Here is a tiny trained network, its code and every weight. The questions are about switching its units off for an input and a class, where a switched-off unit gives its printed mean instead of its output.

import numpy as np


def w(rows, s, z=0):
    codes = np.array(rows[::2]) - 128.0
    scale = np.full(codes.shape[1], s)
    scale[-1] = z or s
    return codes * scale


def norm(h):
    return h / np.sqrt((h * h).mean(-1, keepdims=True) + 1e-5)


def f(y):
    return np.maximum(y, 0)


def log_softmax(a):
    a = a - a.max(-1, keepdims=True)
    return a - np.log(np.exp(a).sum(-1, keepdims=True))


def net(x, mask):
    res = np.array(x, float).reshape(1, 8) / 4 @ E
    u = 0
    for l in range(3):
        y = f(norm(res) @ A[l][:, :-1].T + A[l][:, -1])
        res = res + np.where(mask[u : u + 6], y, B[l][:, -1]) @ B[l][:, :-1]
        u += 6
    return log_softmax(norm(res)[-1] @ U[:, :-1].T + U[:, -1])


A, B = {}, {}
E = w([
[37,113,99,154,124,164,167,26,115,123,127,62],'x0',
[137,84,157,85,187,59,175,60,178,156,213,133],'x1',
[70,38,15,170,169,146,93,176,63,169,79,114],'x2',
[141,81,125,117,148,62,102,79,120,95,180,154],'x3',
[159,149,109,62,183,94,57,161,151,120,130,168],'x4',
[126,173,41,178,151,128,1,12,123,2,103,141],'x5',
[186,72,33,123,49,13,143,89,51,58,173,148],'x6',
[140,81,117,12,156,187,94,164,34,175,61,130],'x7',
],0.0083)
A[0] = w([
[145,104,220,61,158,78,138,12,175,173,188,97,16],'0.n1',
[254,99,56,90,95,52,6,112,90,87,162,119,27],'0.n2',
[142,222,157,218,102,156,73,111,189,71,86,130,60],'0.n3',
[105,59,34,215,83,70,170,118,84,97,178,127,2],'0.n4',
[112,91,64,124,173,191,10,154,98,183,62,107,34],'0.n5',
[118,63,175,90,152,143,149,71,185,145,166,131,40],'0.n6',
],0.0061,0.0066)
B[0] = w([
[56,118,132,86,254,102,189,98,177,113,119,130,205],'0.n1',
[110,187,147,144,128,4,119,120,81,101,31,189,253],'0.n2',
[70,230,167,189,109,168,105,123,162,79,142,135,219],'0.n3',
[111,108,82,168,109,92,166,69,123,173,185,59,206],'0.n4',
[111,140,86,93,211,200,143,97,132,142,130,128,219],'0.n5',
[176,138,108,62,139,117,155,71,155,142,115,100,163],'0.n6',
],0.0092,0.0047)
A[1] = w([
[177,105,183,127,129,127,163,179,114,175,127,110,2],'1.n1',
[190,160,168,154,116,137,68,123,192,162,228,166,60],'1.n2',
[113,111,197,69,136,111,198,172,130,162,164,125,70],'1.n3',
[195,113,97,71,126,65,49,145,102,58,158,196,41],'1.n4',
[181,104,198,81,73,142,180,254,121,208,152,139,20],'1.n5',
[147,150,162,178,132,151,117,153,165,114,168,197,55],'1.n6',
],0.0087,0.006)
B[1] = w([
[128,134,191,127,38,116,94,209,74,120,157,90,166],'1.n1',
[49,137,136,143,216,62,107,169,135,107,173,63,182],'1.n2',
[208,132,203,137,140,119,146,60,123,211,103,130,254],'1.n3',
[95,191,106,50,115,90,141,111,99,26,4,214,251],'1.n4',
[191,71,254,190,28,99,131,162,22,213,21,104,244],'1.n5',
[171,127,162,160,114,101,76,203,147,127,205,100,176],'1.n6',
],0.0088,0.0045)
A[2] = w([
[133,9,16,163,59,71,153,83,121,107,146,73,56],'2.n1',
[75,134,90,149,52,206,122,121,98,66,117,86,65],'2.n2',
[113,86,97,129,173,201,98,153,106,159,104,165,48],'2.n3',
[138,119,70,98,122,77,51,115,75,85,123,199,98],'2.n4',
[109,158,121,147,121,132,98,68,130,91,144,169,135],'2.n5',
[96,71,73,86,158,207,101,161,105,161,92,130,3],'2.n6',
],0.011,0.0049)
B[2] = w([
[150,122,90,197,154,155,165,169,70,159,224,246,226],'2.n1',
[161,116,101,96,73,192,133,48,87,137,100,155,182],'2.n2',
[187,94,55,24,116,137,92,142,156,170,188,28,181],'2.n3',
[99,112,109,61,180,57,120,176,170,120,57,177,254],'2.n4',
[142,105,116,125,69,130,153,208,104,112,83,101,223],'2.n5',
[161,90,114,111,198,114,16,197,125,127,208,47,188],'2.n6',
],0.011,0.0082)
U = w([
[173,55,244,127,55,109,150,170,70,240,45,98,154],'0',
[117,91,33,224,113,120,183,107,51,146,252,198,166],'1',
[70,213,198,197,150,117,63,180,245,47,187,80,90],'2',
[121,88,190,29,226,90,253,22,209,167,193,114,45],'3',
[90,191,91,145,2,245,102,67,122,50,56,93,66],'4',
[138,76,46,32,170,189,21,195,104,187,125,6,99],'5',
[108,126,56,50,141,15,115,150,104,37,21,209,253],'6',
],0.013,0.0027)

Each question gives the input, the list of numbers given to net, and the class t.
The units are the neurons (one row each of A and B). Each row of codes is followed by its name. A weight is (code - 128) times the scale printed after its matrix; where a second scale follows, it is the last column's (A, B and U).
mask holds one flag per neuron, layer by layer. A switched-off neuron (its flag False) gives its mean, the last column of its row in B, instead of its output. The means were averaged over made-up inputs and are rounded, as every weight is.
A unit's drop is (log p(t) with every unit on - log p(t) with that unit switched off) / (log p(t) with every unit on - log p(t) with every unit switched off).
The circuit of an input: a set's keep is (log p(t) with only the set's units on - log p(t) with every unit switched off) / (log p(t) with every unit on - log p(t) with every unit switched off). Starting from the 12 units with the biggest drops (on a tie, the unit counted first), units are removed one at a time, each time the one whose removal leaves the highest keep (on an exact tie, the one counted first), for as long as the keep stays at least 0.8.
units of the circuit, in order: the units of the circuit, biggest drop first
unit that matters most: the unit with the biggest drop
k most important neurons: the k neurons with the biggest drops, biggest first
top k neurons in layer l: the k neurons of layer l with the biggest drops, biggest first
drop of u: that unit's drop, to one decimal
input [-7,8,-6,-5,7,1,2,-7], class 2: 2 most important neurons	(1.n2 1.n6)
input [0,-6,4,-2,5,1,3,4], class 5: 3 most important neurons	(0.n5 2.n6 2.n3)
input [1,3,3,-3,0,2,6,-4], class 1: 2 most important neurons	(0.n4 2.n1)
input [-7,-2,7,-5,-2,-1,2,-2], class 5: most important neuron	(0.n5)
input [-1,3,7,8,-1,1,-7,-7], class 2: 2 most important neurons	(2.n1 0.n4)
input [-3,-5,-1,6,5,-1,-3,-3], class 2: units of the circuit, in order	(0.n3 1.n6)
input [-3,-5,8,5,0,0,-1,-4], class 5: units of the circuit, in order	(0.n5 2.n3)
input [7,-5,2,7,-1,5,-2,-8], class 4: 4 most important neurons	(0.n3 2.n2 2.n5 2.n6)
input [0,-2,3,8,1,-1,-5,-3], class 5: 3 most important neurons	(0.n5 0.n3 2.n3)
input [-6,-4,4,0,-2,8,-5,-4], class 4: units of the circuit, in order	(0.n3 2.n2)
input [2,1,7,-6,2,3,7,1], class 1: 3 most important neurons	(2.n1 0.n4 1.n4)
input [-2,-1,7,1,-5,8,-5,-1], class 5: 3 most important neurons	(0.n5 2.n3 2.n6)
input [2,-8,-8,-5,8,0,0,-2], class 2: 2 most important neurons	(1.n6 1.n2)
input [6,-7,3,-7,-3,8,8,-4], class 1: 2 most important neurons	(2.n1 0.n4)
input [2,-6,-8,-6,2,-1,6,2], class 4: unit that matters most	0.n2
input [-4,-3,-1,4,-7,3,-7,0], class 2: 3 most important neurons	(1.n6 1.n2 1.n4)
input [6,-1,4,1,6,1,8,-3], class 1: 2 most important neurons	(0.n4 2.n1)
input [-7,6,-6,6,5,-8,-7,3], class 0: top 2 neurons in layer 1	(1.n5 1.n1)
input [0,3,8,3,-8,-3,5,5], class 1: drop of 2.n1	0.3
input [5,-3,-2,2,4,5,-6,-4], class 4: drop of 1.n3	0.2
input [1,3,-7,7,2,6,-5,0], class 2: drop of 1.n3	0.1
input [3,6,8,2,-3,-5,3,5], class 1: drop of 2.n1	1.1
